Below is a small trained network, with its code and all its weights. Each question gives an input and a target symbol and asks what happens when units are switched off, that is, made to give their printed mean instead of their output.

import numpy as np


def w(rows, s, z=0):
    codes = np.array(rows[::2]) - 128.0
    scale = np.full(codes.shape[1], s)
    scale[-1] = z or s
    return codes * scale


def norm(h):
    return h / np.sqrt((h * h).mean(-1, keepdims=True) + 1e-5)


def softmax(a):
    e = np.exp(a - a.max(-1, keepdims=True))
    return e / e.sum(-1, keepdims=True)


def log_softmax(a):
    a = a - a.max(-1, keepdims=True)
    return a - np.log(np.exp(a).sum(-1, keepdims=True))


def net(x, mask):
    ids = ['ΘΣΦΨβγδεζημξπτ'.index(c) for c in x.split()]
    T = len(ids)
    res = E[ids] + P[:T]
    u = 0
    for l in range(3):
        r = norm(res)
        for j in range(3):
            rows = slice(4 * j, 4 * j + 4)
            q, k, v = (r @ M[l][rows].T for M in (Q, K, V))
            z = softmax(np.where(np.tri(T) > 0, q @ k.T / 4**0.5, -1e9)) @ v
            o = O[l][rows]
            res = res + np.where(mask[u + j], z, o[:, -1]) @ o[:, :-1]
        u += 3
    return log_softmax(norm(res)[-1] @ U[:, :-1].T + U[:, -1])


Q, K, V, O = {}, {}, {}, {}
E = w([
[88,66,146,154,110],'Θ',
[139,62,146,168,75],'Σ',
[95,66,151,145,107],'Φ',
[80,68,144,149,107],'Ψ',
[81,67,133,154,111],'β',
[78,68,136,139,104],'γ',
[90,66,106,150,113],'δ',
[121,73,81,97,96],'ε',
[137,125,58,204,119],'ζ',
[81,191,130,205,93],'η',
[204,93,35,109,110],'μ',
[149,180,54,78,62],'ξ',
[227,109,217,59,248],'π',
[34,156,158,78,75],'τ',
],0.014)
P = w([
[141,70,138,177,2],'0',
[129,79,132,167,30],'1',
[121,88,128,160,51],'2',
[117,87,129,150,79],'3',
[108,94,123,143,97],'4',
[105,101,123,136,113],'5',
[100,103,118,132,130],'6',
[96,107,116,122,143],'7',
[88,111,112,117,157],'8',
[88,119,108,113,169],'9',
[79,123,102,104,180],'10',
[78,131,94,101,195],'11',
[77,134,93,96,207],'12',
[77,141,102,97,218],'13',
],0.01)
Q[0] = w([
[226,86,62,125,152],'L0H0',
[160,98,147,145,130],'L0H0',
[66,47,169,200,119],'L0H0',
[111,78,70,74,123],'L0H0',
[121,115,101,150,66],'L0H1',
[67,143,43,137,140],'L0H1',
[251,154,229,24,168],'L0H1',
[13,22,72,156,88],'L0H1',
[124,77,106,118,130],'L0H2',
[112,160,110,153,173],'L0H2',
[141,151,165,162,112],'L0H2',
[131,113,135,185,137],'L0H2',
],0.02)
K[0] = w([
[250,105,192,134,196],'L0H0',
[168,103,137,163,132],'L0H0',
[60,76,68,158,178],'L0H0',
[143,114,134,45,174],'L0H0',
[97,127,140,99,134],'L0H1',
[185,198,174,109,172],'L0H1',
[93,71,106,209,11],'L0H1',
[101,164,98,141,248],'L0H1',
[116,71,97,123,133],'L0H2',
[115,157,131,168,170],'L0H2',
[134,169,147,142,109],'L0H2',
[114,138,110,177,139],'L0H2',
],0.02)
V[0] = w([
[194,109,163,119,161],'L0H0',
[96,125,148,122,152],'L0H0',
[185,148,155,110,150],'L0H0',
[121,96,13,182,2],'L0H0',
[107,249,123,172,83],'L0H1',
[143,232,133,184,80],'L0H1',
[149,167,63,238,186],'L0H1',
[66,126,73,103,108],'L0H1',
[120,193,130,106,129],'L0H2',
[53,84,119,110,221],'L0H2',
[176,95,97,165,168],'L0H2',
[89,154,52,228,62],'L0H2',
],0.0069)
O[0] = w([
[137,210,136,132,113,88],'L0H0',
[129,99,136,93,130,142],'L0H0',
[142,191,165,125,119,56],'L0H0',
[94,110,25,243,135,229],'L0H0',
[81,211,136,185,133,69],'L0H1',
[91,190,137,195,147,80],'L0H1',
[94,117,83,238,212,85],'L0H1',
[86,156,84,135,80,131],'L0H1',
[111,135,176,103,163,48],'L0H2',
[123,136,63,179,207,147],'L0H2',
[91,137,104,136,116,128],'L0H2',
[156,3,116,84,106,254],'L0H2',
],0.0078,0.0061)
Q[1] = w([
[90,152,183,147,178],'L1H0',
[166,112,102,189,139],'L1H0',
[200,178,252,158,125],'L1H0',
[147,37,106,92,156],'L1H0',
[168,107,97,117,173],'L1H1',
[87,118,104,97,84],'L1H1',
[86,132,126,149,141],'L1H1',
[74,143,157,90,133],'L1H1',
[109,188,180,223,115],'L1H2',
[171,92,87,136,134],'L1H2',
[178,81,148,122,146],'L1H2',
[110,135,167,187,189],'L1H2',
],0.024)
K[1] = w([
[200,136,140,195,105],'L1H0',
[58,149,66,174,76],'L1H0',
[118,4,131,226,25],'L1H0',
[126,62,51,98,210],'L1H0',
[208,133,98,111,223],'L1H1',
[40,86,86,69,136],'L1H1',
[95,138,87,164,148],'L1H1',
[37,168,170,144,123],'L1H1',
[169,49,197,214,20],'L1H2',
[102,76,133,98,173],'L1H2',
[191,49,94,104,148],'L1H2',
[219,93,207,194,122],'L1H2',
],0.016)
V[1] = w([
[57,153,154,132,61],'L1H0',
[196,48,157,163,164],'L1H0',
[251,153,79,201,74],'L1H0',
[249,152,47,137,172],'L1H0',
[159,121,74,171,98],'L1H1',
[96,128,240,140,123],'L1H1',
[174,181,111,186,55],'L1H1',
[114,45,151,189,131],'L1H1',
[57,114,122,103,135],'L1H2',
[55,131,141,93,111],'L1H2',
[195,86,123,183,169],'L1H2',
[64,41,215,151,134],'L1H2',
],0.014)
O[1] = w([
[141,171,39,142,100,136],'L1H0',
[172,124,221,128,174,181],'L1H0',
[112,113,160,24,217,143],'L1H0',
[64,53,230,60,187,98],'L1H0',
[86,138,206,110,162,205],'L1H1',
[131,149,4,156,136,43],'L1H1',
[54,115,173,146,208,102],'L1H1',
[103,208,117,91,137,254],'L1H1',
[182,135,73,129,87,166],'L1H2',
[175,157,63,137,94,145],'L1H2',
[110,93,241,156,131,147],'L1H2',
[198,185,165,223,58,207],'L1H2',
],0.011,0.0088)
Q[2] = w([
[110,153,96,63,26],'L2H0',
[120,225,136,121,139],'L2H0',
[242,95,192,106,96],'L2H0',
[112,106,171,26,136],'L2H0',
[147,126,110,153,100],'L2H1',
[174,180,182,170,153],'L2H1',
[106,110,185,105,29],'L2H1',
[122,41,107,146,94],'L2H1',
[157,133,78,142,124],'L2H2',
[160,155,158,191,184],'L2H2',
[115,211,141,136,64],'L2H2',
[3,165,51,149,116],'L2H2',
],0.024)
K[2] = w([
[99,67,103,84,21],'L2H0',
[79,184,192,124,89],'L2H0',
[214,36,168,153,93],'L2H0',
[83,43,160,75,164],'L2H0',
[174,132,116,175,133],'L2H1',
[107,127,184,171,63],'L2H1',
[155,11,99,127,128],'L2H1',
[193,125,107,94,170],'L2H1',
[126,203,115,103,116],'L2H2',
[134,135,112,251,146],'L2H2',
[162,152,172,165,40],'L2H2',
[2,164,151,126,73],'L2H2',
],0.021)
V[2] = w([
[161,39,46,107,132],'L2H0',
[170,201,155,132,121],'L2H0',
[151,103,95,213,199],'L2H0',
[100,75,104,125,155],'L2H0',
[192,158,136,101,181],'L2H1',
[74,54,127,211,84],'L2H1',
[117,251,187,65,75],'L2H1',
[109,192,152,89,93],'L2H1',
[186,176,134,116,153],'L2H2',
[69,114,139,173,149],'L2H2',
[51,171,91,99,11],'L2H2',
[149,250,182,96,136],'L2H2',
],0.017)
O[2] = w([
[238,150,111,125,160,131],'L2H0',
[113,117,197,121,89,36],'L2H0',
[130,120,166,200,198,32],'L2H0',
[136,124,88,132,171,152],'L2H0',
[54,137,121,94,105,47],'L2H1',
[215,81,119,205,123,252],'L2H1',
[129,166,57,41,154,161],'L2H1',
[113,173,84,43,156,143],'L2H1',
[140,146,162,162,123,158],'L2H2',
[123,170,86,99,161,60],'L2H2',
[4,109,152,88,138,60],'L2H2',
[156,186,232,153,125,219],'L2H2',
],0.016,0.0047)
U = w([
[121,66,155,146,60,94],'Θ',
[78,197,57,29,197,211],'Σ',
[159,10,33,42,117,43],'Φ',
[61,197,151,190,166,254],'Ψ',
[105,99,115,110,34,80],'β',
[110,125,141,99,98,105],'γ',
[124,201,6,172,81,160],'δ',
[116,229,172,28,96,118],'ε',
[144,117,70,199,254,115],'ζ',
[138,31,79,168,107,34],'η',
[128,69,206,70,223,121],'μ',
[183,223,103,91,181,127],'ξ',
[107,160,166,103,123,137],'π',
[109,144,142,116,112,101],'τ',
],0.0096,0.0057)

Each question gives the input, a string of symbols that net reads in full, and the target symbol t.
The units are the heads (4 rows each of Q, K, V and O). Each row of codes is followed by its name. A weight is (code - 128) times the scale printed after its matrix; where a second scale follows, it is the last column's (O and U).
mask holds one flag per head, layer by layer. A switched-off head (its flag False) gives its mean, the last column of its rows in O, instead of its output. The means were averaged over made-up inputs and are rounded, as every weight is.
A unit's drop is (log p(t) with every unit on - log p(t) with that unit switched off) / (log p(t) with every unit on - log p(t) with every unit switched off).
The circuit of an input: a set's keep is (log p(t) with only the set's units on - log p(t) with every unit switched off) / (log p(t) with every unit on - log p(t) with every unit switched off). Starting from all 9 units, units are removed one at a time, each time the one whose removal leaves the highest keep (on an exact tie, the one counted first), for as long as the keep stays at least 0.8.
units of the circuit, in order: the units of the circuit, biggest drop first
unit that matters most: the unit with the biggest drop
heads that matter: for each layer, one digit per head in row order, 1 if its drop is at least 0.15 and else 0, layers parted by /
drop when u is switched off: that unit's drop, to one decimal
input ζ Σ ε ε β μ ξ Σ ε η Ψ, target Ψ: units of the circuit, in order : (L0H1)
input ξ β γ η ζ ε ξ Σ μ γ, target μ: heads that matter : 000 / 110 / 000
input ζ β γ η μ, target μ: heads that matter : 001 / 110 / 000
input μ Φ γ Ψ μ ε, target μ: heads that matter : 100 / 110 / 000
input β ξ τ τ, target δ: heads that matter : 000 / 100 / 000
input ξ Θ Ψ ε ξ η β ε Φ ξ β β, target Σ: heads that matter : 010 / 100 / 000
input γ Σ β ε η ξ Φ δ, target Σ: heads that matter : 010 / 100 / 000
input ε Σ ξ β β η η η ε, target Ψ: units of the circuit, in order : (L0H1; L2H0)
input ε β η ε, target Ψ: units of the circuit, in order : (L0H1; L1H1)
input Ψ τ β, target δ: heads that matter : 010 / 100 / 000
input Ψ ε η Σ Ψ μ β π π Ψ Φ ε τ Ψ, target δ: units of the circuit, in order : (L0H2; L1H0; L0H0)
input ζ Σ γ, target ζ: units of the circuit, in order : (L0H0; L2H0)
input Ψ ε μ δ ξ ε β ζ β, target ζ: units of the circuit, in order : (L0H1; L2H2; L2H0)
input δ Θ μ Σ, target μ: heads that matter : 000 / 110 / 000
input Σ μ π ε, target ε: heads that matter : 100 / 010 / 010
input ε ε β τ γ Ψ Φ Σ Ψ η μ Θ η, target μ: heads that matter : 101 / 110 / 000
input Θ η β ε Σ τ ξ ξ γ, target Σ: unit that matters most : L2H2
input γ ζ η τ β ε, target δ: units of the circuit, in order : (L0H1; L1H0)
input ε Σ β ε ε β γ ζ Σ β Θ β ξ, target Σ: heads that matter : 000 / 001 / 000
input β Σ ε Θ, target Φ: unit that matters most : L0H0
input Σ ξ γ δ β ε γ, target Φ: heads that matter : 110 / 010 / 001
input τ μ Φ μ ε Φ, target μ: heads that matter : 100 / 110 / 000
input γ ε π ε ζ Ψ ε μ δ, target Φ: units of the circuit, in order : (L0H0; L2H2; L1H0)
input η ξ ε ζ β, target ζ: heads that matter : 110 / 110 / 011
input ε ξ δ δ Ψ ξ ε Θ Θ η, target Ψ: heads that matter : 010 / 111 / 100
input Φ η τ τ Σ Φ ε β η β ζ, target Ψ: units of the circuit, in order : (L0H1; L2H0)
input η Θ Ψ ξ Φ, target Σ: unit that matters most : L1H0
input Θ β η, target Ψ: units of the circuit, in order : (L0H1; L1H1)
input Ψ μ π β ε Θ ξ β, target Σ: drop when L0H2 is switched off : 0.1
input β ε η ε β Φ, target Φ: drop when L2H0 is switched off : -0.1
